Below is a small trained network, with its code and all its weights. Each question gives an input and a class and asks what happens when units are switched off, that is, made to give their printed mean instead of their output.

import numpy as np


def w(rows, s, z=0):
    codes = np.array(rows[::2]) - 128.0
    scale = np.full(codes.shape[1], s)
    scale[-1] = z or s
    return codes * scale


def f(y):
    return np.maximum(y, 0)


def log_softmax(a):
    a = a - a.max(-1, keepdims=True)
    return a - np.log(np.exp(a).sum(-1, keepdims=True))


def net(x, mask):
    res = np.array(x, float).reshape(1, 4) / 4 @ E
    y = f(res @ A[0][:, :-1].T + A[0][:, -1])
    res = res + np.where(mask, y, B[0][:, -1]) @ B[0][:, :-1]
    return log_softmax(res[-1] @ U[:, :-1].T + U[:, -1])


A, B = {}, {}
E = w([
[156,103,230,84,178,188,136],'x0',
[172,157,135,93,56,45,193],'x1',
[184,146,108,253,144,52,115],'x2',
[94,1,113,125,105,156,132],'x3',
],0.0098)
A[0] = w([
[136,176,124,88,85,108,199,253],'n1',
[85,144,83,211,137,93,122,166],'n2',
[137,128,182,78,127,130,204,207],'n3',
[176,88,188,142,141,151,157,119],'n4',
[171,95,139,81,120,135,145,95],'n5',
[105,115,71,93,91,168,126,170],'n6',
[104,121,121,125,98,174,106,11],'n7',
[123,164,93,108,84,117,119,68],'n8',
[80,83,115,104,133,133,141,35],'n9',
[83,101,122,91,82,133,107,126],'n10',
[84,113,118,143,171,132,100,111],'n11',
[146,131,14,63,132,196,121,178],'n12',
[97,106,163,178,116,159,81,176],'n13',
[179,236,135,139,152,131,154,218],'n14',
[161,185,143,128,145,109,123,178],'n15',
[173,255,149,143,106,151,127,195],'n16',
[142,157,167,98,75,78,213,167],'n17',
[120,72,108,171,163,155,141,128],'n18',
],0.014,0.0024)
B[0] = w([
[167,101,211,171,57,146,209,230],'n1',
[255,82,88,172,112,185,86,238],'n2',
[187,91,130,128,104,139,180,225],'n3',
[226,146,81,158,96,131,117,187],'n4',
[157,84,106,182,122,133,134,181],'n5',
[88,187,151,115,161,114,121,194],'n6',
[74,140,133,56,146,147,98,162],'n7',
[168,56,150,150,123,135,78,179],'n8',
[38,165,114,84,171,135,69,179],'n9',
[52,180,101,25,194,69,58,189],'n10',
[115,103,98,175,60,101,190,175],'n11',
[66,146,196,99,132,21,162,203],'n12',
[166,92,130,173,76,101,125,182],'n13',
[70,167,124,72,157,82,102,246],'n14',
[46,134,142,99,176,54,42,200],'n15',
[87,180,152,53,203,92,114,249],'n16',
[147,86,167,141,50,164,167,236],'n17',
[127,117,128,171,81,126,149,181],'n18',
],0.0083,0.012)
U = w([
[137,150,5,170,192,123,104,16],'0',
[213,130,97,206,90,136,174,254],'1',
[36,173,134,105,179,90,146,139],'2',
],0.012,0.0013)

Each question gives the input, the list of numbers given to net, and the class t.
The units are the neurons (one row each of A and B). Each row of codes is followed by its name. A weight is (code - 128) times the scale printed after its matrix; where a second scale follows, it is the last column's (A, B and U).
mask holds one flag per neuron, in row order. A switched-off neuron (its flag False) gives its mean, the last column of its row in B, instead of its output. The means were averaged over made-up inputs and are rounded, as every weight is.
A unit's drop is (log p(t) with every unit on - log p(t) with that unit switched off) / (log p(t) with every unit on - log p(t) with every unit switched off).
most important unit: the unit with the biggest drop
k most important neurons: the k neurons with the biggest drops, biggest first
drop of u: that unit's drop, to one decimal
input [8,-2,-3,5], class 1: most important unit	n4
input [3,-5,4,-3], class 0: 2 most important neurons	[n1, n12]
input [-3,3,8,-4], class 2: 4 most important neurons	[n16, n14, n15, n4]
input [-4,7,4,-8], class 2: 3 most important neurons	[n16, n14, n15]
input [0,6,7,-5], class 2: 2 most important neurons	[n16, n14]
input [1,2,-2,0], class 1: 3 most important neurons	[n16, n14, n15]
input [4,-8,5,-4], class 0: 3 most important neurons	[n1, n17, n3]
input [-6,-6,2,-2], class 1: 2 most important neurons	[n2, n10]
input [7,2,8,-8], class 2: drop of n6	0.0
input [-4,-4,1,-5], class 0: drop of n17	0.1
input [-1,-2,2,7], class 0: drop of n11	-0.1
